Here is a tiny trained network, its code and every weight. The questions are about switching its units off for an input and a class, where a switched-off unit gives its printed mean instead of its output.

import numpy as np


def w(rows, s, z=0):
    codes = np.array(rows[::2]) - 128.0
    scale = np.full(codes.shape[1], s)
    scale[-1] = z or s
    return codes * scale


def f(y):
    return np.maximum(y, 0)


def log_softmax(a):
    a = a - a.max(-1, keepdims=True)
    return a - np.log(np.exp(a).sum(-1, keepdims=True))


def net(x, mask):
    res = np.array(x, float).reshape(1, 5) / 4 @ E
    y = f(res @ A[0][:, :-1].T + A[0][:, -1])
    res = res + np.where(mask, y, B[0][:, -1]) @ B[0][:, :-1]
    return log_softmax(res[-1] @ U[:, :-1].T + U[:, -1])


A, B = {}, {}
E = w([
[104,41,215,7,156],'x0',
[140,121,242,185,46],'x1',
[128,130,129,128,130],'x2',
[19,166,90,114,42],'x3',
[128,115,124,132,121],'x4',
],0.014)
A[0] = w([
[137,118,206,114,81,47],'n0',
[163,91,155,108,203,254],'n1',
[116,120,210,104,132,48],'n2',
[101,169,46,167,106,150],'n3',
[51,176,176,120,110,142],'n4',
[112,225,133,182,52,115],'n5',
[148,119,185,118,74,67],'n6',
[54,178,118,98,120,158],'n7',
[150,97,139,169,85,164],'n8',
[146,145,148,192,92,124],'n9',
[253,143,139,185,196,243],'n10',
[8,119,155,65,81,38],'n11',
[184,140,24,176,168,231],'n12',
[84,80,125,68,193,192],'n13',
[183,96,195,138,131,98],'n14',
[189,95,144,90,139,155],'n15',
[178,177,155,187,65,160],'n16',
],0.016,0.0051)
B[0] = w([
[189,191,160,148,53,195],'n0',
[249,77,152,147,136,224],'n1',
[174,137,119,167,78,193],'n2',
[108,150,78,135,87,232],'n3',
[92,91,177,159,64,192],'n4',
[52,121,116,173,116,238],'n5',
[150,180,177,147,79,183],'n6',
[80,112,54,92,108,197],'n7',
[104,149,176,153,202,172],'n8',
[78,116,139,192,166,188],'n9',
[117,195,233,55,141,251],'n10',
[78,95,180,33,111,226],'n11',
[148,205,181,60,41,251],'n12',
[156,16,111,90,151,220],'n13',
[155,179,114,197,138,195],'n14',
[196,112,95,156,150,191],'n15',
[36,143,156,183,181,212],'n16',
],0.011,0.022)
U = w([
[103,166,195,89,52,253],'0',
[72,173,15,132,60,117],'1',
[65,182,187,159,254,67],'2',
[23,90,115,206,138,46],'3',
[175,64,100,124,238,108],'4',
[66,23,113,79,155,59],'5',
[184,134,136,211,84,39],'6',
],0.011,0.0052)

Each question gives the input, the list of numbers given to net, and the class t.
The units are the neurons (one row each of A and B). Each row of codes is followed by its name. A weight is (code - 128) times the scale printed after its matrix; where a second scale follows, it is the last column's (A, B and U).
mask holds one flag per neuron, in row order. A switched-off neuron (its flag False) gives its mean, the last column of its row in B, instead of its output. The means were averaged over made-up inputs and are rounded, as every weight is.
A unit's drop is (log p(t) with every unit on - log p(t) with that unit switched off) / (log p(t) with every unit on - log p(t) with every unit switched off).
The circuit of an input: a set's keep is (log p(t) with only the set's units on - log p(t) with every unit switched off) / (log p(t) with every unit on - log p(t) with every unit switched off). Starting from the 12 units with the biggest drops (on a tie, the unit counted first), units are removed one at a time, each time the one whose removal leaves the highest keep (on an exact tie, the one counted first), for as long as the keep stays at least 0.8.
circuit, biggest first: the units of the circuit, biggest drop first
unit that matters most: the unit with the biggest drop
k most important neurons: the k neurons with the biggest drops, biggest first
drop when u is switched off: that unit's drop, to one decimal
input [0,-2,-6,1,3], class 1: circuit, biggest first : [n10, n1]
input [3,3,1,0,7], class 6: most important neuron : [n10]
input [0,4,-8,3,-2], class 3: circuit, biggest first : [n12, n10]
input [7,0,3,-5,-8], class 4: 2 most important neurons : [n13, n12]
input [-1,8,3,0,-8], class 2: 2 most important neurons : [n16, n8]
input [0,7,-4,4,5], class 3: 2 most important neurons : [n12, n10]
input [6,-8,5,1,8], class 5: 2 most important neurons : [n11, n14]
input [-8,3,2,1,-6], class 3: 2 most important neurons : [n5, n3]
input [1,8,-5,-2,4], class 6: 2 most important neurons : [n0, n2]
input [-6,-7,4,1,-4], class 1: 3 most important neurons : [n3, n11, n1]
input [8,-1,-1,-3,-6], class 4: drop when n13 is switched off : 0.1
input [0,6,-2,-8,8], class 2: drop when n8 is switched off : 0.2
input [6,1,-1,-7,-3], class 6: drop when n14 is switched off : 0.2
input [-7,-6,-3,2,4], class 1: unit that matters most : n3
